Below is a small trained network, with its code and all its weights. Each question gives an input and a target symbol and asks what happens when units are switched off, that is, made to give their printed mean instead of their output.

import numpy as np


def w(rows, s, z=0):
    codes = np.array(rows[::2]) - 128.0
    scale = np.full(codes.shape[1], s)
    scale[-1] = z or s
    return codes * scale


def f(y):
    return np.maximum(y, 0)


def softmax(a):
    e = np.exp(a - a.max(-1, keepdims=True))
    return e / e.sum(-1, keepdims=True)


def log_softmax(a):
    a = a - a.max(-1, keepdims=True)
    return a - np.log(np.exp(a).sum(-1, keepdims=True))


def net(x, mask):
    ids = ['ΓΛΠημξσ'.index(c) for c in x.split()]
    T = len(ids)
    res = E[ids] + P[:T]
    r = res
    for j in range(3):
        rows = slice(3 * j, 3 * j + 3)
        q, k, v = (r @ M[0][rows].T for M in (Q, K, V))
        z = softmax(np.where(np.tri(T) > 0, q @ k.T / 3**0.5, -1e9)) @ v
        o = O[0][rows]
        res = res + np.where(mask[j], z, o[:, -1]) @ o[:, :-1]
    y = f(res @ A[0][:, :-1].T + A[0][:, -1])
    res = res + np.where(mask[3:7], y, B[0][:, -1]) @ B[0][:, :-1]
    return log_softmax(res[-1] @ U[:, :-1].T + U[:, -1])


Q, K, V, O, A, B = {}, {}, {}, {}, {}, {}
E = w([
[166,66,149,30],'Γ',
[134,185,217,109],'Λ',
[65,2,187,109],'Π',
[151,155,116,25],'η',
[161,109,118,39],'μ',
[22,160,89,183],'ξ',
[106,108,52,4],'σ',
],0.0062)
P = w([
[212,128,125,141],'0',
[141,123,140,101],'1',
[99,138,138,61],'2',
[50,144,129,31],'3',
[21,153,144,20],'4',
[3,149,138,10],'5',
],0.0039)
Q[0] = w([
[106,86,132,253],'head 1',
[214,230,204,229],'head 1',
[30,216,171,11],'head 1',
[130,127,171,95],'head 2',
[30,133,107,137],'head 2',
[68,118,85,126],'head 2',
[158,196,148,172],'head 3',
[141,224,159,8],'head 3',
[183,93,110,93],'head 3',
],0.024)
K[0] = w([
[148,132,27,105],'head 1',
[238,127,178,10],'head 1',
[25,204,205,79],'head 1',
[87,156,128,109],'head 2',
[105,124,36,207],'head 2',
[111,145,83,207],'head 2',
[194,174,115,161],'head 3',
[64,207,121,254],'head 3',
[101,129,210,116],'head 3',
],0.024)
V[0] = w([
[219,220,144,115],'head 1',
[83,53,150,127],'head 1',
[174,100,198,100],'head 1',
[163,105,182,98],'head 2',
[208,115,173,137],'head 2',
[60,153,130,66],'head 2',
[104,36,74,95],'head 3',
[50,191,91,77],'head 3',
[150,116,4,118],'head 3',
],0.016)
O[0] = w([
[249,152,51,90,94],'head 1',
[64,110,186,110,157],'head 1',
[122,94,147,33,134],'head 1',
[134,174,70,65,153],'head 2',
[73,178,67,100,77],'head 2',
[209,106,160,84,254],'head 2',
[80,86,17,78,134],'head 3',
[123,238,74,144,233],'head 3',
[47,90,47,204,50],'head 3',
],0.013,0.0038)
A[0] = w([
[109,248,14,159,39],'neuron 1',
[80,111,26,138,95],'neuron 2',
[216,37,138,178,38],'neuron 3',
[174,78,90,87,1],'neuron 4',
],0.014,0.0017)
B[0] = w([
[165,6,217,181,233],'neuron 1',
[134,131,6,97,199],'neuron 2',
[200,50,142,127,166],'neuron 3',
[82,208,160,174,255],'neuron 4',
],0.015,0.0064)
U = w([
[39,209,145,243,87],'Γ',
[55,65,171,2,33],'Λ',
[171,65,64,80,26],'Π',
[87,171,44,95,149],'η',
[207,200,154,60,221],'μ',
[186,39,215,205,100],'ξ',
[111,145,64,181,251],'σ',
],0.0032,0.0023)

Each question gives the input, a string of symbols that net reads in full, and the target symbol t.
The units are the heads (3 rows each of Q, K, V and O) and the neurons (one row each of A and B). Each row of codes is followed by its name. A weight is (code - 128) times the scale printed after its matrix; where a second scale follows, it is the last column's (O, A, B and U).
mask holds one flag per unit, heads first, then neurons. A switched-off unit (its flag False) gives its mean, the last column of its rows in O or B, instead of its output. The means were averaged over made-up inputs and are rounded, as every weight is.
A unit's drop is (log p(t) with every unit on - log p(t) with that unit switched off) / (log p(t) with every unit on - log p(t) with every unit switched off).
The circuit of an input: a set's keep is (log p(t) with only the set's units on - log p(t) with every unit switched off) / (log p(t) with every unit on - log p(t) with every unit switched off). Starting from all 7 units, units are removed one at a time, each time the one whose removal leaves the highest keep (on an exact tie, the one counted first), for as long as the keep stays at least 0.8.
circuit, biggest first: the units of the circuit, biggest drop first
most important unit: the unit with the biggest drop
k most important neurons: the k neurons with the biggest drops, biggest first
which heads matter: for each layer, one digit per head in row order, 1 if its drop is at least 0.15 and else 0, layers parted by /
input σ η Π Γ Λ η, target μ: circuit, biggest first => (head 3; head 1)
input Λ η μ, target μ: which heads matter => 111
input σ σ Λ, target μ: which heads matter => 101
input Γ Λ Π μ Γ, target Λ: circuit, biggest first => (head 1; head 3)
input σ σ Γ, target η: which heads matter => 101
input Γ ξ Λ, target ξ: circuit, biggest first => (neuron 1; head 3; head 2)
input μ Λ ξ, target ξ: 3 most important neurons => (neuron 3; neuron 2; neuron 4)
input Λ μ Λ Π σ, target Λ: which heads matter => 100
input η Λ ξ Γ, target ξ: which heads matter => 101
input Λ Γ σ, target μ: circuit, biggest first => (head 3; head 1; neuron 1)
input σ Λ Λ ξ Λ, target ξ: circuit, biggest first => (neuron 1; head 3)
input Λ ξ μ Π ξ μ, target Γ: most important unit => head 2
input ξ Λ Γ Π Γ ξ, target Γ: which heads matter => 110
input Π Γ ξ μ, target ξ: circuit, biggest first => (head 3; neuron 1)
input η μ η, target ξ: most important neuron => (neuron 1)
input Λ ξ Γ, target ξ: circuit, biggest first => (neuron 1; head 3; head 2; head 1)
input Γ σ σ Λ Π, target Λ: which heads matter => 100
input σ Λ Λ Λ ξ, target ξ: which heads matter => 000
input η μ σ, target Π: which heads matter => 001
input σ Λ Γ μ ξ η, target ξ: circuit, biggest first => (neuron 1; head 3)
input Λ η Λ σ Γ, target μ: which heads matter => 101
input Γ ξ Λ Λ η ξ, target Γ: which heads matter => 111
input η ξ μ, target ξ: circuit, biggest first => (head 3; neuron 1; head 1; head 2)
